Below are the code and all the weights of a small trained network. Each question names an input and a class and asks about switching units off, where a switched-off unit gives its printed mean instead of its output.

import numpy as np


def w(rows, s, z=0):
    codes = np.array(rows[::2]) - 128.0
    scale = np.full(codes.shape[1], s)
    scale[-1] = z or s
    return codes * scale


def norm(h):
    return h / np.sqrt((h * h).mean(-1, keepdims=True) + 1e-5)


def f(y):
    return np.maximum(y, 0)


def log_softmax(a):
    a = a - a.max(-1, keepdims=True)
    return a - np.log(np.exp(a).sum(-1, keepdims=True))


def net(x, mask):
    res = np.array(x, float).reshape(1, 8) / 4 @ E
    u = 0
    for l in range(2):
        y = f(norm(res) @ A[l][:, :-1].T + A[l][:, -1])
        res = res + np.where(mask[u : u + 13], y, B[l][:, -1]) @ B[l][:, :-1]
        u += 13
    return log_softmax(norm(res)[-1] @ U[:, :-1].T + U[:, -1])


A, B = {}, {}
E = w([
[245,102,152,181,167,158],'x0',
[153,254,87,60,111,108],'x1',
[63,231,134,150,158,139],'x2',
[145,182,61,250,51,194],'x3',
[209,114,87,190,78,99],'x4',
[135,121,102,166,153,226],'x5',
[135,120,117,225,179,58],'x6',
[154,94,1,119,155,101],'x7',
],0.0066)
A[0] = w([
[28,116,17,183,135,153,126],'L0N1',
[139,240,54,212,96,115,2],'L0N2',
[172,77,120,134,48,206,63],'L0N3',
[177,157,219,88,104,111,46],'L0N4',
[111,144,182,185,47,62,48],'L0N5',
[138,66,227,49,188,153,94],'L0N6',
[188,163,91,54,124,28,161],'L0N7',
[175,127,83,136,202,189,102],'L0N8',
[8,148,132,98,123,65,141],'L0N9',
[29,176,110,63,171,168,74],'L0N10',
[81,143,99,203,222,39,199],'L0N11',
[27,83,94,215,164,225,69],'L0N12',
[82,139,176,152,2,64,49],'L0N13',
],0.0094,0.0046)
B[0] = w([
[234,95,107,134,96,133,223],'L0N1',
[82,96,158,226,193,139,221],'L0N2',
[115,115,94,48,99,179,197],'L0N3',
[155,75,81,156,123,169,174],'L0N4',
[78,88,66,114,33,194,171],'L0N5',
[85,97,125,200,214,106,235],'L0N6',
[254,155,146,143,101,27,239],'L0N7',
[162,142,115,116,82,141,189],'L0N8',
[177,149,173,90,87,175,234],'L0N9',
[114,226,186,111,137,57,216],'L0N10',
[94,49,145,154,111,169,253],'L0N11',
[242,138,138,90,92,24,221],'L0N12',
[156,131,69,128,148,253,180],'L0N13',
],0.0083,0.0056)
A[1] = w([
[119,159,115,130,119,78,25],'L1N1',
[178,72,183,134,92,138,116],'L1N2',
[131,156,99,155,113,159,123],'L1N3',
[139,173,135,110,84,112,116],'L1N4',
[133,54,168,110,157,99,82],'L1N5',
[75,170,161,116,151,152,2],'L1N6',
[130,33,164,48,140,149,249],'L1N7',
[108,145,89,78,114,71,5],'L1N8',
[107,5,134,123,123,67,137],'L1N9',
[121,195,95,147,118,131,53],'L1N10',
[115,118,102,73,135,116,125],'L1N11',
[21,91,119,160,107,100,109],'L1N12',
[143,102,72,161,163,94,147],'L1N13',
],0.013,0.0027)
B[1] = w([
[133,129,108,78,123,176,143],'L1N1',
[138,186,100,115,139,151,254],'L1N2',
[127,118,147,133,123,135,177],'L1N3',
[151,134,160,111,129,104,182],'L1N4',
[145,109,90,144,194,111,202],'L1N5',
[74,107,144,71,177,109,158],'L1N6',
[131,95,135,252,168,110,230],'L1N7',
[170,136,122,113,60,118,146],'L1N8',
[170,97,101,221,188,92,238],'L1N9',
[122,83,80,151,166,82,157],'L1N10',
[171,173,130,134,127,167,142],'L1N11',
[162,139,116,119,81,173,150],'L1N12',
[103,122,188,157,146,92,204],'L1N13',
],0.011,0.0076)
U = w([
[144,111,57,129,30,252,97],'0',
[13,70,74,66,74,83,1],'1',
[2,195,215,47,188,104,112],'2',
[213,215,131,45,56,75,165],'3',
[35,157,188,177,122,199,67],'4',
[184,82,111,242,210,63,175],'5',
],0.014,0.0084)

Each question gives the input, the list of numbers given to net, and the class t.
The units are the neurons (one row each of A and B). Each row of codes is followed by its name. A weight is (code - 128) times the scale printed after its matrix; where a second scale follows, it is the last column's (A, B and U).
mask holds one flag per neuron, layer by layer. A switched-off neuron (its flag False) gives its mean, the last column of its row in B, instead of its output. The means were averaged over made-up inputs and are rounded, as every weight is.
A unit's drop is (log p(t) with every unit on - log p(t) with that unit switched off) / (log p(t) with every unit on - log p(t) with every unit switched off).
The circuit of an input: a set's keep is (log p(t) with only the set's units on - log p(t) with every unit switched off) / (log p(t) with every unit on - log p(t) with every unit switched off). Starting from the 12 units with the biggest drops (on a tie, the unit counted first), units are removed one at a time, each time the one whose removal leaves the highest keep (on an exact tie, the one counted first), for as long as the keep stays at least 0.8.
circuit, biggest first: the units of the circuit, biggest drop first
unit that matters most: the unit with the biggest drop
top k neurons: the k neurons with the biggest drops, biggest first
top k neurons in layer l: the k neurons of layer l with the biggest drops, biggest first
drop when u is switched off: that unit's drop, to one decimal
input [-3,8,7,0,-2,4,3,7], class 3: circuit, biggest first -> [L1N7]
input [-7,6,7,4,-2,-2,-5,-3], class 2: top 4 neurons -> [L1N6; L0N12; L0N2; L0N7]
input [-8,-8,0,7,-2,-8,-7,-8], class 0: top 2 neurons -> [L0N13; L0N5]
input [-8,7,5,7,-6,5,-7,2], class 3: top 2 neurons -> [L0N1; L0N6]
input [-7,-3,5,-2,0,-1,4,-1], class 4: top 2 neurons -> [L0N11; L0N9]
input [-6,-5,-7,5,-6,-5,-7,2], class 0: top 3 neurons -> [L0N13; L0N9; L0N2]
input [-3,-3,-3,5,-2,3,-5,5], class 0: top 2 neurons -> [L0N3; L0N7]
input [7,-3,-2,1,1,5,-4,1], class 0: top 2 neurons in layer 0 -> [L0N8; L0N3]
input [8,4,4,4,4,5,-3,-5], class 0: top 4 neurons in layer 1 -> [L1N9; L1N7; L1N13; L1N5]
input [-5,4,-5,-5,8,7,-4,6], class 3: top 4 neurons -> [L0N7; L0N11; L0N6; L0N2]
input [-8,5,-6,7,-5,5,8,-6], class 0: top 2 neurons in layer 1 -> [L1N9; L1N7]
input [0,-5,0,4,-8,3,-7,4], class 3: top 2 neurons -> [L0N12; L0N10]
input [-4,6,0,7,-6,-1,0,3], class 3: top 3 neurons in layer 0 -> [L0N10; L0N1; L0N6]
input [-5,8,-8,8,-7,1,8,-6], class 0: unit that matters most -> L0N5
input [2,2,6,-8,5,-3,-3,2], class 3: top 3 neurons in layer 0 -> [L0N7; L0N2; L0N9]
input [1,8,0,6,0,0,6,-8], class 4: top 2 neurons in layer 0 -> [L0N2; L0N7]
input [-1,8,-5,-3,3,4,3,-4], class 3: drop when L1N7 is switched off -> 0.1
input [3,7,-3,-2,0,3,-8,7], class 3: drop when L0N2 is switched off -> 0.0
input [-8,-5,6,-3,6,-5,-2,-5], class 4: drop when L0N9 is switched off -> 0.1
